Below is a small trained network, with its code and all its weights. Each question gives an input and a class and asks what happens when units are switched off, that is, made to give their printed mean instead of their output.

import numpy as np


def w(rows, s, z=0):
    codes = np.array(rows[::2]) - 128.0
    scale = np.full(codes.shape[1], s)
    scale[-1] = z or s
    return codes * scale


def f(y):
    return y / 2 * (1 + np.tanh(0.7978845608 * (y + 0.044715 * y**3)))


def log_softmax(a):
    a = a - a.max(-1, keepdims=True)
    return a - np.log(np.exp(a).sum(-1, keepdims=True))


def net(x, mask):
    res = np.array(x, float).reshape(1, 5) / 4 @ E
    y = f(res @ A[0][:, :-1].T + A[0][:, -1])
    res = res + np.where(mask, y, B[0][:, -1]) @ B[0][:, :-1]
    return log_softmax(res[-1] @ U[:, :-1].T + U[:, -1])


A, B = {}, {}
E = w([
[149,149,122,211,201,46,10,124,134,104],'x0',
[56,85,175,116,71,128,72,131,59,45],'x1',
[54,221,143,157,149,163,154,61,126,119],'x2',
[108,20,223,185,128,99,159,73,141,254],'x3',
[173,172,209,48,146,40,191,134,98,101],'x4',
],0.0086)
A[0] = w([
[138,149,140,165,204,99,50,126,118,134,98],'n0',
[50,102,199,120,61,126,84,139,93,61,114],'n1',
[77,198,163,141,188,180,132,77,84,144,19],'n2',
[160,92,113,202,177,61,84,121,140,76,121],'n3',
[119,51,203,194,131,135,121,71,84,184,17],'n4',
[180,161,225,71,146,45,169,105,64,140,112],'n5',
[243,52,138,78,90,84,104,250,107,122,180],'n6',
[69,188,167,179,118,146,151,64,126,91,77],'n7',
[27,195,172,128,159,144,120,57,168,139,60],'n8',
[113,82,166,174,150,93,160,47,175,222,137],'n9',
[91,55,146,183,162,101,173,92,115,188,58],'n10',
[162,158,171,143,199,23,101,122,120,87,101],'n11',
[135,15,99,106,131,51,117,197,121,153,67],'n12',
[33,66,134,113,73,67,99,116,90,68,61],'n13',
[155,159,39,111,110,128,107,117,161,1,134],'n14',
[178,144,63,96,239,113,182,115,221,176,251],'n15',
[39,80,206,86,155,137,70,177,82,68,202],'n16',
[68,86,45,207,124,246,52,100,156,173,144],'n17',
[175,202,29,55,163,152,104,144,121,97,155],'n18',
[145,78,136,40,109,229,230,81,142,94,151],'n19',
[84,215,195,98,186,54,212,62,114,76,136],'n20',
[140,129,112,209,178,105,59,66,130,101,114],'n21',
],0.0063,0.0015)
B[0] = w([
[178,146,187,127,48,156,174,99,83,180,186],'n0',
[183,187,124,196,176,114,164,162,191,187,208],'n1',
[150,107,2,103,147,89,192,95,109,201,176],'n2',
[153,141,142,116,92,183,174,102,90,181,192],'n3',
[98,190,58,135,75,78,64,124,126,63,204],'n4',
[51,123,171,85,153,136,90,181,101,6,230],'n5',
[99,58,50,80,227,120,188,66,100,178,242],'n6',
[139,84,77,117,152,143,168,120,152,158,181],'n7',
[145,97,13,73,155,83,153,95,150,160,190],'n8',
[94,172,109,132,61,104,88,118,153,57,231],'n9',
[156,161,120,132,94,52,52,123,102,75,195],'n10',
[155,158,204,85,118,187,160,115,48,162,210],'n11',
[122,113,39,82,128,130,120,96,145,148,188],'n12',
[179,213,92,213,139,118,176,203,156,171,193],'n13',
[127,153,86,102,79,78,123,82,154,65,245],'n14',
[130,177,165,207,166,106,158,255,206,122,253],'n15',
[133,169,144,200,169,116,149,193,206,147,211],'n16',
[70,48,222,55,229,188,117,198,60,44,250],'n17',
[102,182,136,93,77,55,85,106,125,81,255],'n18',
[209,198,202,123,58,188,152,87,57,164,239],'n19',
[92,49,116,52,209,138,143,133,113,141,232],'n20',
[152,146,160,100,98,219,140,80,84,176,195],'n21',
],0.0069,0.0072)
U = w([
[74,88,186,88,182,172,111,151,91,83,254],'0',
[122,175,85,122,14,62,77,78,147,85,27],'1',
[210,157,190,110,41,215,157,62,71,212,96],'2',
[171,172,135,201,166,123,161,191,237,175,66],'3',
[128,66,12,89,179,123,151,50,128,198,103],'4',
],0.011,0.0033)

Each question gives the input, the list of numbers given to net, and the class t.
The units are the neurons (one row each of A and B). Each row of codes is followed by its name. A weight is (code - 128) times the scale printed after its matrix; where a second scale follows, it is the last column's (A, B and U).
mask holds one flag per neuron, in row order. A switched-off neuron (its flag False) gives its mean, the last column of its row in B, instead of its output. The means were averaged over made-up inputs and are rounded, as every weight is.
A unit's drop is (log p(t) with every unit on - log p(t) with that unit switched off) / (log p(t) with every unit on - log p(t) with every unit switched off).
The circuit of an input: a set's keep is (log p(t) with only the set's units on - log p(t) with every unit switched off) / (log p(t) with every unit on - log p(t) with every unit switched off). Starting from the 12 units with the biggest drops (on a tie, the unit counted first), units are removed one at a time, each time the one whose removal leaves the highest keep (on an exact tie, the one counted first), for as long as the keep stays at least 0.8.
units of the circuit, in order: the units of the circuit, biggest drop first
top k neurons: the k neurons with the biggest drops, biggest first
drop when u is switched off: that unit's drop, to one decimal
input [8,-6,-6,-3,-6], class 2: units of the circuit, in order : (n0 n21)
input [-6,1,5,8,-6], class 1: top 2 neurons : (n4 n9)
input [-6,7,4,-3,-3], class 3: units of the circuit, in order : (n1 n13)
input [7,4,2,2,-5], class 2: top 2 neurons : (n21 n0)
input [1,-1,7,8,5], class 1: top 2 neurons : (n9 n4)
input [-7,4,7,7,-6], class 1: units of the circuit, in order : (n4)
input [-7,-7,-7,7,-2], class 1: units of the circuit, in order : (n9 n10)
input [-4,8,5,-6,2], class 3: units of the circuit, in order : (n1 n16)
input [-2,-6,-6,-8,8], class 0: units of the circuit, in order : (n6 n5 n15)
input [-1,3,-3,2,0], class 3: top 2 neurons : (n17 n20)
input [-1,8,8,-1,-4], class 3: top 3 neurons : (n1 n16 n13)
input [8,-5,4,6,-8], class 0: top 2 neurons : (n17 n19)
input [-6,-5,-4,-7,1], class 1: top 3 neurons : (n18 n14 n11)
input [6,-2,2,-5,7], class 0: top 4 neurons : (n20 n5 n19 n11)
input [6,8,4,7,-6], class 3: units of the circuit, in order : (n13)
input [4,-5,-8,-1,-4], class 4: top 2 neurons : (n6 n12)
input [7,-1,8,0,2], class 4: top 2 neurons : (n8 n20)
input [-7,8,2,-3,7], class 3: units of the circuit, in order : (n1 n16)
input [-7,3,-8,-8,5], class 1: top 3 neurons : (n18 n14 n19)
input [-3,2,-7,3,1], class 4: units of the circuit, in order : (n6)
input [-6,-2,7,2,5], class 4: top 2 neurons : (n20 n8)
input [-7,-3,-1,8,3], class 1: top 3 neurons : (n9 n4 n10)
input [-6,-1,2,-1,-6], class 0: top 3 neurons : (n17 n0 n21)
input [4,-5,6,5,2], class 4: drop when n1 is switched off : 0.3
input [6,7,-1,-4,-1], class 3: drop when n19 is switched off : 0.2
input [7,2,-5,8,4], class 1: drop when n19 is switched off : 0.1
input [-4,1,-8,-3,0], class 4: drop when n4 is switched off : 0.0
